[-11  -1   4   1   2  -1  -4  -6  -3   6   4   1   6   0   4   1   0   2
  50   7  -3   5 -10   0  -3   8  -9  -5   9   2 -11] | H
[-13  -5  -3  -7  -4  -8   4   0 -12   9   2   0  11   4  -2   3   2  -7
  -6  -3   3   1  -2 -15   0   4   3  -5   3  -2 -19] | X
[-22   3  -8   1   1   1  10  -8  -3  10  -1   1 -17   4 -12   0   0  -1
 -74   1   1   1  21   5   2  -1  -8  -4   2   0 -12] | T
[ -2  -1   1  -3  -4   1   1  10  10   3  -3   0  -9  -4 -14  -3   1   4
 -80   2  18   0  18  14   1  -4  -1   6  -1  -1  -6] | T
[ 11 -27  -3 -11  -7   5  -2   4  -1   5  12  12  32 -11   9  -7   2   5
  44  -2 -25   4 -36 -36  10  -5   7 -16   8   3   2] | X
[-13  -2  -8  -7  -3  -6   3  -2  10   0   1   7   5   0  -6  24   4  -6
 -26   2  -1   3   3  -9   1   1  -2  -4  -2  -1   4] | J
[ -1  -5   0  -1  -1   4  18   0   2  -3   5  -2  -1  12  -9  -3  -4   3
 -44   8  14   8  -3   2  -3 -11  -2   6  12  -6 -11] | Y
[-32   0  -5  -2  10  -5   2   0 -11  12  -1   6 -16   3  -6  12  10 -13
  -9  -9  16   1  15  19  -6   0   6 -14   5   6 -20] | X
[ -3  -8  -5 -13  -7   4  -4  -3  12   6   3   3  -4  -3   8   8  10   1
 -46   8  12   6  -3 -20   8  10  -5 -10  -4  -8   0] | X
[ -7  -1  -5 -11 -10   4   0  -6   4  12   8   8   8  -2 -33   3   2   4
 -36   2   4   7 -11 -39   7   7  10 -12   8  -2  -7] | X
[  8  -4   7  -1 -10   2  -2   7   2   1  -4   2   1   4 -26  -4  -7  -1
 -58   2  15   5   5   4  11  -9   2  -4   5  -4   0] | T
[  5  -3  -3  -6  -7   1   4 -11   4   8  -1  12   2   4  -1  -4   0  -4
 -20   5  11   0  -5 -19   6   0  -1  -8   0  -4   0] | X
[ -6  -2  -3 -12  -7   2   1  -1   1  21   5   7   7   1  -8   2   2   8
 -12   0   4  17  -8 -22  18   4  -1 -11   6  -1  -5] | X
[ -3   1  -4  -7  -5   7   5  -8   5   8  -2   5   1   3  -1   7   3   8
 -19  -2   2   5 -16 -16   5 -10   0  -4   7   2   1] | X
[-20  -5   8  -9 -14  -4  17  -3   2   7   2  -1  -7   2 -15   1  -7   7
 -65   4  10  -4   3   5   6  -1   5  -2   4  -3  -3] | K
[  2  -2   2  -2  -7  22   2 -15   1  18   4   4  -1   6 -12  11  -1  -3
 -80   4  20   4  13  -3   3  -6  -7 -13   0  -8  -8] | J
[-13 -11  -8 -12   6  -8   1  -2  -3  12   5  -4 -23   4   0   6   5  22
   2   2   9   0  -2 -12   1   7  -3 -11   7  -6  -6] | X
[ -4 -12  -1  -9 -15   7   0   5   3   8   2   1  -5 -15  -6   6  -1   2
 -51   1   3  -1   2 -20  10  -4   1  -9   3  -2  -2] | J
[-11   0  -3 -12  -1   1  -2  -1  -2   5   4   8  -1   3   0   0   1   2
  12   5  -3   2  -6 -13   7   3   1  -9   7 -52  -4] | X
[ -5  -6  -5 -13 -12   3  -2  -7  12   4   1   8   2  -3  -3   7   2   1
 -31  -1   8   9  -9 -32   0  -1  -3 -12   0  -7  -2] | X
[  2  -1  -3  -4  -9  17   1  -3  10  11  -1   5  -4  -4  -5  -1   3  -4
 -45   2   5   6  -4 -24  18   0   1  -8  -3   0  -1] | J
[  4   0   6  -2   1   5   7  -1  -1   0  -4  -9 -11   2 -25  10 -10   7
 -80  -5  15   1  13  22   1  -8  -3   6   0  -8 -11] | T
[  5   0  -1   7 -13   2   0  -1   2   5   0   9 -12  36 -15   5  -1   3
 -72   5   7   8   1 -20   2  -2   2 -13  -6  -6   9] | X
[ 10  -5  -4  11 -11  -2  -5  -4   0   6   3   3  10  -3  -7   5 -10   9
 -22  -4   2   4 -18 -20   0 -13   4  -8  -1   1   1] | J
[  4 -10  -3 -16  -2   2   0   0   3  -1  -5   8  14   5  -4   0  -2   5
 -24   0   8  14 -12 -22  10 -16  -1  -1   9   4  -4] | K
[ 10  -2  -4   2  -6   2   1   3   6  -4   4   0 -10   1 -11   6  -5  -3
 -80   1   3  -5   9   6  -8  -3   0   1   1   0  -3] | K
[ -2   1  -2  -5  -1   3   1 -10   0   2  -7   2  17  -1  -6  -3   3  -7
  37  -6  -6  14  -7 -16   5   0   3  -2   9  -1   7] | X

[ -1  -2  -8   4   3   2   0  -5  -5   0  -3   0   0   2   0  -1 -10   2
   5   1  -3  -6   3  -5   3  -5  -3   0  -6  -4   4] | rami
[  3  16   0   8  -2  10   2  -9 -19   8  -6   1   1   0  -3  -5   5  -1
   2 -12   0  -8   0 -12   4   0  -1  -1  -5  -1   2] | rami
[ -7   1  -2  -1  -1  -4  -5  -1  -6   3   1   0   7 -13   7  -4  -4  -3
   3   4   8   6   6  -8   4   7   4   1   2   4   3] | Nute
[ -2   4  -3   8  -3   3  -3  -6 -10  -1  -3   2  -4   0   3   4   2  -4
   5   0   5 -10   0  -2  -4  -2  -4  -4  -4  -6   6] | rami
[ -3   3  -9   5   1   0  -2  -5 -10   3   1   1   5  -5   8  -3   0  -6
   6   3   5   0   4  -9   1   4  -1  -3  -4  -6   5] | rami
[ -3  -2  -2   6  -2   6  -1  -4 -13  -9   2   1  -8   4   4   3   6  -1
  10   0   3 -10  -2   2   2 -12  -1  -7  -3  -7   1] | rami
[  1  20  12   5 -11   9  -1  -9 -10  -1  -1  -1  -6   3  -9  10   9  -4
  -5   6  -1  -7  -9   4  -8  -4  -3  -4   3   0  -4] | rami
[  0   3  -2   4  -4   5  -1  -3 -10  -4   2   3  -1   2   7   2   6  -4
   5   1   4  -3  -3   4  -1  -5  -1  -6   0  -4   0] | rami
[ -8  -4   1  -1   3  -5   1  -1   1  -8   1  -2  -2  -9   2  10 -11  -3
   3   2   4   0   0   3  -5   1  -5   1   2   3   8] | Nute
[ -7  -3   1  -3   0  -7  -3  -1   8  -5   6  -1   0 -11   3   6  -7  -3
   1   1   7   3   3   4  -2   6  -3   0   2   5   7] | lil
[-14  -4   0   0  -4  -3  -7  -4  -7  -9  12   1  -1 -11  14  10   1  -7
   7   1  15   3  -1   5  -5   1  -1  -8   5  -1   9] | Nute
[-2 -3 -4  0  2  0 -2 -2 -1 -2  3 -1  0 -1  4  2  3  1  2  0  0  1  0  1
 -1  0  0  0  1  0 -1] | rami
[ -1   7  -4   5   0   4   2  -5 -10   2  -3   1   1  -7  -2   0   0  -1
   2   5   1  -7   1  -6   1  -3  -1  -1  -6  -4   1] | rami
[  2   1  -5   8   1   5   0  -5  -9  -1  -4   2  -3   5   0   1   0  -2
   4  -1   1 -10   2  -3  -4  -4  -4  -3  -4  -5   5] | rami
[ -5  10   1   9  -2   3  -1 -10 -12  -3  -2   2  -3   0  -1   9   0  -6
   4  -1   4 -12  -4  -1  -5  -2  -4  -6  -6  -6  24] | rami
[ -6  13   3   9  -7   4  -1 -11 -14  -5   1   1  -7   3   0  14   9  -6
   3   2   4 -11  -4   5 -11  -5  -4  -7  -1  -5   4] | rami
[ -9   9  15  -5  -5  -5   0  -2  12  -8   3   0  -6  -6  -5  17  -9  -5
 -10   0   4  -3  -6   9 -15   7  -7   0   6   6   5] | lil
[ 0 12 10  3 -8  6 -2 -6 -6 -3  0  1 -8  3  0 14  7 -3 -4  1  2 -5 -7  8
 -9 -3 -5 -5  2 -1  0] | rami
[-1  7  1  4 -4  3 -1 -2 -8  1 -4  0  1  3  0  1  2 -2  2  2  6 -9 -4 -2
  0 -3 -3 -1 -3 -4  0] | rami
[-10  -6  -8  -1   4  -6  -1   0  -4  -1   5   0   8 -13  13  -2  -8  -1
  12   2   9   6   9  -7   5   0   4   1   1  -1   5] | Nute
[ -4  -3   3  -2   0  -4   2   3  10 -11   0   0  -8   1  -4  13  -7   0
  -5   0  -6 -10  -3  10  -8  -1  -6   3   1   3   1] | lil
[-10   2   5  -1  -1  -3  -1  -5   0  -5   6   0  -1  -9   4   8  -4  -5
   2   4   6   4  -2   2  -5   3  -2   0   5   1   5] | Nute
[-9  3 -3  1  0 -2 -1 -4 -9 -3  2 -1  4 -8  5  2 -5  0  8  3  7  3  3 -5
  3  3  3 -1  0  0  3] | Nute
[ -4   4  -7  10  -3   4  -2  -7 -15  -2   2   2  -2   2   3   2   6  -4
   9   4   6  -6  -1  -2   1  -6  -2  -1  -7  -7   3] | rami
[ -2  14  11  -1  -2  -2  -1  -4   3   7  -3  -1   2  -3  -7   5  -5  -4
 -10   6   4   1  -1  -5  -8  10  -2   6   4   5   1] | Nute
[ -2  14   3  -1  -1  -1   4  -5  -9   6 -10  -4   7 -11  -6   1 -12  -4
  -2  10   0  -1   2 -14   4   9  -3   8   2   6   3] | Nute
[ -3   1  -1   8  -5   5  -4  -5 -10  -8   6   2 -10   7   6   9  13  -5
   5  -3   7  -6  -9   9  -8 -10  -2 -12  -1  -9   2] | rami
[ -1   8  -1  10  -1   3   1  -6  -8   0  -4   2  -3   6  -5   5  -2  -6
  -3  -1   5 -14  -4   0  -9   0  -9  -3  -5  -6   5] | rami

[ -5   5 -22   1  -2  12   6  -3   0 -13  -1   9  -4   0  10  -4  -5   0
   1  -1  -3  -5  -5  -4   8   4   8   1   2  -3   8] | Q
[ -5   1 -35   4   1   5   4  -4  -7 -22 -10   6  -3   3   4  -2  -3   0
  -2   1   0  -5   4  -2  -6   9   4   5   3   5  12] | Q
[  9   9 -29   0  -2   1   3  -2  -4 -25  -5  15   0   5   5   0   0  -2
  -8  -5   1   6  13 -15  21  10   9   7   0   5  16] | Q
[ -8  10 -11  -2  -1   7   7   3  -7 -12  -2  16  -4  -5   4  -3  -6   5
   0   1   4   9  -6   5   6   1  -2   3   4  14   6] | Q
[ -9   7 -16   1   3   2   2  -3  -9 -24   5  14  -5   0   9  -5 -10   1
  -1   2  -3  -3  -1  -2  17   9   2   2   2   1  11] | Q
[ -8  12  -9   0   7  -1   5   0  -8 -13  -2   9  -5  -5  16  -2  -3   3
   0   2   2   7 -10   1   8   1   0   4  -7  11   8] | Q
[ -7  10 -11   5   5   0   4  -7  -5 -12   2  -5  -9  -5   7  -1  -6   2
   4  -7   2  -3 -12  -2  -1  16  -2   1   6   6   1] | M
[ -2   9 -17  -1  -1   6   6 -12  -4 -12  -6  13  -5  -2   2   2  -1   5
   4  -4   6  -3  -7  -2  11   3   0  -1   4  -6   7] | Q
[ -9   1 -23   2   2  -4   1  -9  -5 -32   6  -8   3   4   1  -4   0   0
  -2   4  -8 -11  -3 -10   3   6   4   4  11  -5  11] | M
[ -6   7 -10  -5   4   1   1  -8  -3 -18  -2   2  -7  -2   7  -3  -4   6
   4   1  -4  -1 -16  -4  -5  -3  -2   5   5   4   7] | Q
[-10   6 -26   2   3  -1   8  -2  -6 -15   4   3  -8  -1   9  -2  -2   1
   2  -3   1  -2  -1  -5  -1   1   4   3   5   8   7] | M
[ -5   0 -22  -1   0   6  -2  -6  -2 -24  -5   8  -2  14   4  -7  -5   4
  -1   2   1  -6   3 -11  14   9   5   6   1  -1  11] | Q
[ -3   7 -21  -1  -5   9   6   2   0 -14  -9  27  -3  -2  -3  -3  -1   4
  -3  -2   6   6   5   0  16   7   3   3  -3   8  13] | M
[ -6   4 -11   1   4  -5   3 -10  -5 -25   1  -3  -7  -1   5   0   1  -2
   2  -1  -8  -3  -9 -11   5   5   2   3   9  -1   7] | M
[ -9   9 -28  -3   2  11   9   4  -2 -16 -12  26  -4  -8   3  -4  -2   7
  -9  -2   7   1   8   1  25  18   4   1  -6   9  12] | Q
[ -7  15  -6  -4   2  -2   2  -6  -7  -2   0  -5  -5   2   6  -3  -3 -13
   6   4  -1   1  -6   2  -9   0  -1   1   2   2   6] | Q
[ -9   6 -17  -1   0   5   4  -3  -6 -17  -3   5  -4   1   3  -4  -5   3
   1   7  -3   2 -17  -6   7   3   1  -2   9  15   8] | Q
[ -6   6 -15   0  -3   0   6  -5  -4 -22  -5   7 -10  -1  10  -4  -1  -3
   1   0   0  -3  -7  -8   5   3  -1   4  15   5   9] | Q
[ -7   1 -20  -2   1  -2   0  -9  -4 -23  -2   1  -6  -2   7  -4  -2   8
  -1  -2  -5  -2 -11  -7   8   0   3   4   1   4  10] | Q
[-3 15 -4 -1  3  7  6 -2 -7 -5  1  3 -6 -9  5  0  1  7  5  2  0 11 -7 -2
  0  0 -2 -2  0  8  7] | M
[ -4  10 -26  -6   8   6   4 -14  -3 -29  -4   8  -9  -1   8  -1   1  -1
   2   2  -2  -9   0 -20  11   5   6   7  -4   2  13] | M
[ -1  11  -8  -4   3  -2   7   1   0 -12   0  20  -8  -4   8   0   0   8
   1 -15   4   6 -13   1   4  -5   2   0   2  14   4] | Q
[ -2  12 -13  -7 -17   4  14   2  -2 -10  -6  22  -9  -6   7 -16  -5   6
   3  -1   1   6  -1   2   7  -5   7   2  -2  10   9] | M
[ -1   7 -10   2   4   0  -1  -5 -13 -17   2 -14   5   2   6  -1  -1  -3
   8   3  -4  -2  -8 -10   0   6  -2  -2   7  -4   8] | Q
[ -8  13 -12   1   5   2   6  -9  -9 -16  -1   2  -7  -3  12  -6  -4  -5
   2  -3  -1   4 -15  -4   3   1  -2   4   9   0  11] | Q
[ -7  14  -3   2   2   0   4  -5  -2  -7   7  15 -12  -7   3  -1  -4   3
   4   1   3   7 -15  -2  -2  -5   2  -4   6   8   7] | Q
[ -6 -18 -15  -4   2   6   1  -5  -5 -20   0   4  -4  -3   8  -7  -2   1
   4  -1   3   0  -4   1  -4   4   5   0   3   4   7] | Q
[ -7   5 -27   0   0   1   1  -1  -9 -32  -5  16  -3   6   4  -8  -9   0
  -1  11   0  -8  12   1  20   8   6   7   0   2  14] | Q
[-5  6 -7 -1 -1  2  2  5 -4 -5 -4 -1 -7  2  1 -6  4  1  0  1  4  1  4  7
  4  0  7 -1  6  1  2] | Q
[ -8  10  -9   2   5  -1   2 -27  -6 -16   4  -6 -12  -3   7  -1  -2   2
   5  22  -6   2  -6  -6 -14  -5   0 -18   8   3   3] | M
[ -6  10 -16   1  -3   8   6   7  -3  -7  -7  26  -4  -3   1  -3  -4   4
  -2   3   3   4   6   8  17   1   1   1   0   9   8] | Q
[-14  16  -7   3   4   4   8   0 -10  -1  -3  11  -9  -9  -1  -1  -5   7
   3   0   8   9 -14   2   2  -3   3   0   4  20   7] | Q

[ 14  -6  -9   5  -5   2  -7   0   8  -3   2   7  -6   4  -3  -3  -1   2
 -10   4  -2   7 -11  -8   5  -2   2   8   7  -9   5] | P
[ 12  -4  -1  -9  -3  -9   0  16   5  -4  -6   5 -13  12  11  -1   3   0
  10  -3   6   3   5   3 -12   2   4  12   1  -2   3] | L
[  1  -4  -8   1  -3  -2   2  -2   1  -2   7  -2  -4   0   0  -2  11   3
   1   5   1   3 -10  -1  -4   3   0  -5   7  -5   6] | Z
[ -7 -10   7  -1   0   7   1   8   4   2  -3   3   7   0  -9  -3  13   5
  -7  -5 -13   6   3  18   8  -4  -1   6 -10  -5  -6] | C
[ -5   9  -2   7   3   3   2  -2  -2  -5   9  -2  -5  -6   5   1   4   0
   7  -1   0  -3  -8  -7   2   3  -3 -18   0   3   7] | V
[ -7   0   1   7  -2   6  -3   0   6   0   8  11   0  -6  -5   1  -3   2
   2   0  -1  -2  -9  -7   3  -3   1 -10  -4   1   6] | V
[  4   0   5  -1  -1   3   1   2  -4  -3  -4  -3   7   6 -11  -1   2   0
 -20  -4 -14  11   6   3  12  10   1  11  -4 -10   0] | C
[-1  0  3  1  0 -1  3 13  5 -5 -2 13  1  2  1  3 -6 -3  0 -4 -4  6 -3  1
 -1 -5  4  2 -4  4  2] | D
[ -6   1   4  -3   5   5  -1  -3   0  -2  -5  -2   9   2  -4  -1  10   3
 -10  -1   2   6   9   9   4   7   1  10   0  -9  -9] | C
[ 7  0  5 -6  3  0  2  8 -1 -4 -7  4 -3  8 -3  1  5  0 -1  0 -2  3  7  7
  0  3  1 11 -2 -4  1] | C
[ -3   2   8 -10  -1   2   0   1   3   1  -7   2   3   4  -8   1   3   3
  -5  -4  -5   6   3   9   7  -1  -1  10  -3  -1  -5] | C
[  6 -10  -7  -8  -2  -5   4  13   3  -2 -12   8  -2   8   4   2   4   0
   0  -2   5   7  -4   9  -4  -8   3  13   2  -1  -4] | L
[  0 -11  -9   3  -2   4  -3  -7   3   4   7  -1  -7  -7  -3  -3  11   7
   1   7   0   0  -9   2   1  -2  -1  -5   2  -1   3] | Z
[-1  3  1  3  1 -1  1  3 -4 -6  8  6 -3 -3  0  2  6  0  9  2  2 -6  1 -5
 -2  2  0 -8 -4  1 12] | V
[ -3  -6  -7   3  -3   3   0  -3   1   3   3   1  -4  -1   6  -4  11   5
   4   1   6   1 -13   3  -3   3  -3  -6   0  -4   0] | Z
[-2 -4  2  0 -3  3 -3  2 -2 -2 -4  2  1  1 -5 -1 -1  0 -7  2 -4  7  6  5
  3 -3  1  7 -2  0 -3] | C
[  7  -6   8  -5  -1   2  -3   3  -1   0 -10  -4   0  11  -9   1   3  -1
 -12  -4 -12  -3   7   2   8   4   0  16  -3  -6  -1] | C
[  5  -3   8  -8   3   3  -2   4  -1   0 -11   0   0  10 -13   0   9   1
 -13  -7  -8   7  16   7  11   5   0  19  -6  -8  -2] | C
[  8  -8   0  -4  -5   1  -2  -2   3   0  -9  -7   2  11 -10  -3  -2   3
 -11  -2  -6   1   0  -2   3   2  -3  11  -3  -1  -1] | C
[-8  0  6  2 10  1  2 10  6 -2 -5 16 -3  0  6 -1  4  1  4  0  0  0 -5  1
  2 -3  4  3 -4  3  4] | D
[ -3  -1   8  -3   0   2  -1   3   0   1  -7   3  11   7  -6   1   2   0
 -13  -3  -8   6  11   8   7   1   4  12  -5  -4  -4] | C
[ -2  -6   8  -6  -2   1  -4   4   2   3 -10  -1   6   5  -5  -2   0  -1
 -10  -2  -4   7  13   7  -1  -9   4  12  -7   7  -5] | C
[  2   1   2 -13   2  -8   7  10   0   2  -7   1  -6   7   8   1  10  -5
  13  -2  15  -3  10  11  -7   4  -1   5  -2   0  -3] | L
[ 3 -1  2 -7  2 -2  1  0 -1  2 -6 -3 -1  4  5 -1  8  1  2 -3  6 -3 11  4
 -2 -1 -2  7 -2 -5 -2] | S
[  2  -9  -7  -5  -2   2  -1   0   1  -3   8   6  -8   0  -2  -3  19  -1
   0   4   7   2  -3   6  -8   8  -2  -1   1 -10   9] | Z
[ 12  -1   5  -9  -1  -2  -6   4   3  -1  -8  -3  -9  10 -10  -2  10   6
 -10  -5  -7   5  17   6   7   3   0  12   0  -6  -4] | C
[ -8  -2  11  -7   0   2   0  -2   2   2  -6  -4   2   1  -8   6   7   5
  -5  -5 -12   3  14  10   6   4   3   3  -9  -1  -9] | C
[  3   0  -4  -8 -18  -5  -7  -9  -5  -3   2  -9   2   6  -9   2  -7   6
   2   8   3  -2  -1  -2  -9   9  -2  -6  -6  -6   4] | A
[  9   4  -6  -7  -6  -5  -2  -6  -4  -2   6   3  -1   6   3  -1  -5  -1
   9   4  18 -10   2   8  -6   4   0   7  -1  -7   0] | A
[-14   2   5   0  11  -3   7   6   2   2  -7   7   2   1   3  -1  -5  -2
  -7  -8   1  -1   3  -5   2  -4  -2   7  -5   6  -1] | D
[ -9   0  -2   5   2   3   1  -4   3   0   8   6   1  -6  -2  -3   4   4
   9   2   0  -4 -14  -5   2  -1   2 -13  -2   5   6] | V
[ -2   3  -8   5   6   2   4   3   5  -1  -3   2   4   0   4  -2   1  -2
  -4  -3   1   8 -19  -3  10  -2   3   8   9  -2   0] | P
[ 7 -1  3 -5  4  0  2  2 -1 -6  1  2 -2  0 -9  1 10  0 -8  0 -2  3  4  6
  5  5  0  6  0 -5  4] | C
[ -1  -9   8  -3   4   2  -1   5   2   4  -6   1 -17   6  -4   0   8   3
  -9  -5 -10   5   5   9   6   8   1  10  -3  -6  -4] | C
[ -5   6   0   4   4   0   0  -3  -1  -4   7   2  -5  -6   0  -1   0  -3
   7   0   3  -6  -6 -15   4   1  -4 -13  -1   4   6] | V

[ -3  -3   0  -3  -7  -6   4  -6   7 -14   2  -2  -3  -3  -6 -22   7   2
  12  15 -10  -2   8   3   3   0  -5   9  -2  -4   5] | gub
[  2   0  -2  -5  -7  -3  -2   1  10 -10   3  -9  -3  -9  -2  -2  -2  -3
   2  35  -2  -4  12  -1   1 -12  -5   4   2  -4  10] | gub
[  7   0  -3   0   4   3   0 -13   0   6  -4  -3  -2 -13   3  -1  -9  -5
  -5  15   7  -4   4  -3  -5 -11   5  -1   2   8   1] | nov
[  8  -2   5  13  -3 -10  -5   9 -11  -4 -12   0   5   6  -7  -5   5  -7
  13   3 -21  -2  17   8  -5   0  38   5   0  -1  -2] | dad
[ 10  -2  10   3  -2  -6  -1 -22  -9  10  -3  -5  -2 -17   5  -9   2  -6
   1  19   6  -1  10  -9  -1 -14  18  -4   6   1 -16] | nov
[ 12 -13 -17   2  -2   0  -4  11  -9  -2  -7  -6   6   3  -4 -14   3  -9
  -3  13 -18  -6   1  -2  -6 -10  37  10   6  -5   4] | dad
